Below is a small trained network, with its code and all its weights. Each question gives an input and a class and asks what happens when units are switched off, that is, made to give their printed mean instead of their output.

import numpy as np


def w(rows, s, z=0):
    codes = np.array(rows[::2]) - 128.0
    scale = np.full(codes.shape[1], s)
    scale[-1] = z or s
    return codes * scale


def f(y):
    return np.maximum(y, 0)


def log_softmax(a):
    a = a - a.max(-1, keepdims=True)
    return a - np.log(np.exp(a).sum(-1, keepdims=True))


def net(x, mask):
    res = np.array(x, float).reshape(1, 5) / 4 @ E
    y = f(res @ A[0][:, :-1].T + A[0][:, -1])
    res = res + np.where(mask, y, B[0][:, -1]) @ B[0][:, :-1]
    return log_softmax(res[-1] @ U[:, :-1].T + U[:, -1])


A, B = {}, {}
E = w([
[40,88,182,111,193],'x0',
[127,130,130,132,127],'x1',
[173,144,210,42,105],'x2',
[135,10,145,175,88],'x3',
[232,125,143,172,229],'x4',
],0.012)
A[0] = w([
[195,125,190,38,127,16],'N0',
[74,123,87,193,172,214],'N1',
[117,114,85,190,135,216],'N2',
[132,207,113,95,174,160],'N3',
[85,91,170,64,204,37],'N4',
[201,112,161,151,153,73],'N5',
[121,84,131,149,84,252],'N6',
[57,97,171,102,213,98],'N7',
[101,220,134,105,171,199],'N8',
[161,90,232,71,121,84],'N9',
[207,203,82,176,48,106],'N10',
[170,89,125,111,211,29],'N11',
[126,225,112,115,218,109],'N12',
[170,143,160,145,200,81],'N13',
[180,10,117,90,149,229],'N14',
[193,152,148,201,194,23],'N15',
[83,144,147,121,40,109],'N16',
[128,179,90,72,128,222],'N17',
[157,215,103,46,138,99],'N18',
[115,97,25,171,166,77],'N19',
[156,138,142,70,145,118],'N20',
[162,134,83,120,68,151],'N21',
[178,144,116,122,79,46],'N22',
],0.012,0.0035)
B[0] = w([
[125,151,62,66,88,237],'N0',
[255,154,149,20,77,243],'N1',
[187,146,97,189,121,219],'N2',
[167,65,191,115,94,236],'N3',
[116,23,30,173,98,228],'N4',
[14,129,135,199,121,208],'N5',
[156,159,211,231,117,222],'N6',
[161,23,32,93,126,252],'N7',
[167,100,183,215,128,251],'N8',
[235,201,97,104,81,244],'N9',
[115,13,78,89,163,255],'N10',
[34,132,77,157,88,202],'N11',
[129,132,184,194,117,254],'N12',
[50,172,118,113,86,217],'N13',
[142,171,222,225,140,241],'N14',
[43,152,37,163,136,231],'N15',
[35,192,108,238,140,239],'N16',
[162,149,187,166,219,228],'N17',
[97,115,110,230,59,254],'N18',
[140,208,93,61,99,224],'N19',
[178,119,107,88,126,193],'N20',
[108,45,130,128,185,203],'N21',
[79,83,56,56,213,181],'N22',
],0.006,0.0099)
U = w([
[3,173,121,124,110,83],'0',
[135,27,108,95,170,82],'1',
[159,122,203,169,150,112],'2',
[185,192,102,65,85,134],'3',
[126,129,153,129,143,254],'4',
[129,142,177,102,192,105],'5',
],0.013,0.0084)

Each question gives the input, the list of numbers given to net, and the class t.
The units are the neurons (one row each of A and B). Each row of codes is followed by its name. A weight is (code - 128) times the scale printed after its matrix; where a second scale follows, it is the last column's (A, B and U).
mask holds one flag per neuron, in row order. A switched-off neuron (its flag False) gives its mean, the last column of its row in B, instead of its output. The means were averaged over made-up inputs and are rounded, as every weight is.
A unit's drop is (log p(t) with every unit on - log p(t) with that unit switched off) / (log p(t) with every unit on - log p(t) with every unit switched off).
The circuit of an input: a set's keep is (log p(t) with only the set's units on - log p(t) with every unit switched off) / (log p(t) with every unit on - log p(t) with every unit switched off). Starting from the 12 units with the biggest drops (on a tie, the unit counted first), units are removed one at a time, each time the one whose removal leaves the highest keep (on an exact tie, the one counted first), for as long as the keep stays at least 0.8.
circuit, biggest first: the units of the circuit, biggest drop first
most important unit: the unit with the biggest drop
k most important neurons: the k neurons with the biggest drops, biggest first
drop of u: that unit's drop, to one decimal
input [3,0,4,-2,4], class 0: 2 most important neurons : (N1 N13)
input [7,0,4,-8,-7], class 2: most important unit : N8
input [7,5,-5,-5,4], class 1: 2 most important neurons : (N7 N4)
input [-1,8,2,8,8], class 0: 4 most important neurons : (N15 N5 N11 N13)
input [7,-2,1,-7,3], class 1: 4 most important neurons : (N7 N4 N14 N6)
input [6,-3,-5,-1,2], class 1: 3 most important neurons : (N7 N9 N4)
input [-7,-7,-1,0,7], class 0: circuit, biggest first : (N15 N5)
input [0,0,-5,-5,1], class 2: circuit, biggest first : (N12 N8)
input [-6,-3,7,-7,-3], class 2: circuit, biggest first : (N17 N8)
input [-3,-5,6,4,-1], class 3: 3 most important neurons : (N9 N0 N8)
input [0,6,-6,5,-3], class 3: circuit, biggest first : (N1 N19)
input [4,3,-2,-2,-2], class 1: 2 most important neurons : (N7 N14)
input [-2,1,4,6,7], class 0: circuit, biggest first : (N5 N15 N11)
input [-3,3,-8,4,-1], class 3: circuit, biggest first : (N19 N1)
input [4,-2,6,-2,-2], class 3: 3 most important neurons : (N9 N10 N0)
input [-8,5,-4,1,1], class 1: circuit, biggest first : (N10)
input [7,-2,-2,-8,0], class 2: 3 most important neurons : (N12 N8 N10)
input [-5,7,5,5,5], class 4: 3 most important neurons : (N14 N5 N7)
input [8,-6,-3,-8,4], class 1: 3 most important neurons : (N7 N4 N14)
input [-6,-8,-8,3,5], class 3: most important unit : N19
input [-4,-4,-1,-3,-3], class 1: circuit, biggest first : (N10 N21)
input [-4,-3,3,7,-6], class 2: 2 most important neurons : (N6 N15)
input [-7,7,-3,3,-6], class 1: 2 most important neurons : (N10 N21)
input [-5,8,4,-4,3], class 4: 3 most important neurons : (N7 N4 N18)
input [0,8,-2,-8,-7], class 2: 2 most important neurons : (N8 N17)
input [-7,-3,6,-1,-7], class 0: drop of N7 : 0.2
input [-8,8,-6,-4,-6], class 1: most important unit : N10
input [8,-1,-5,-3,-3], class 1: drop of N7 : 0.1
input [-7,5,4,0,-7], class 0: drop of N16 : 1.2
input [0,2,6,-7,3], class 2: drop of N17 : 0.2
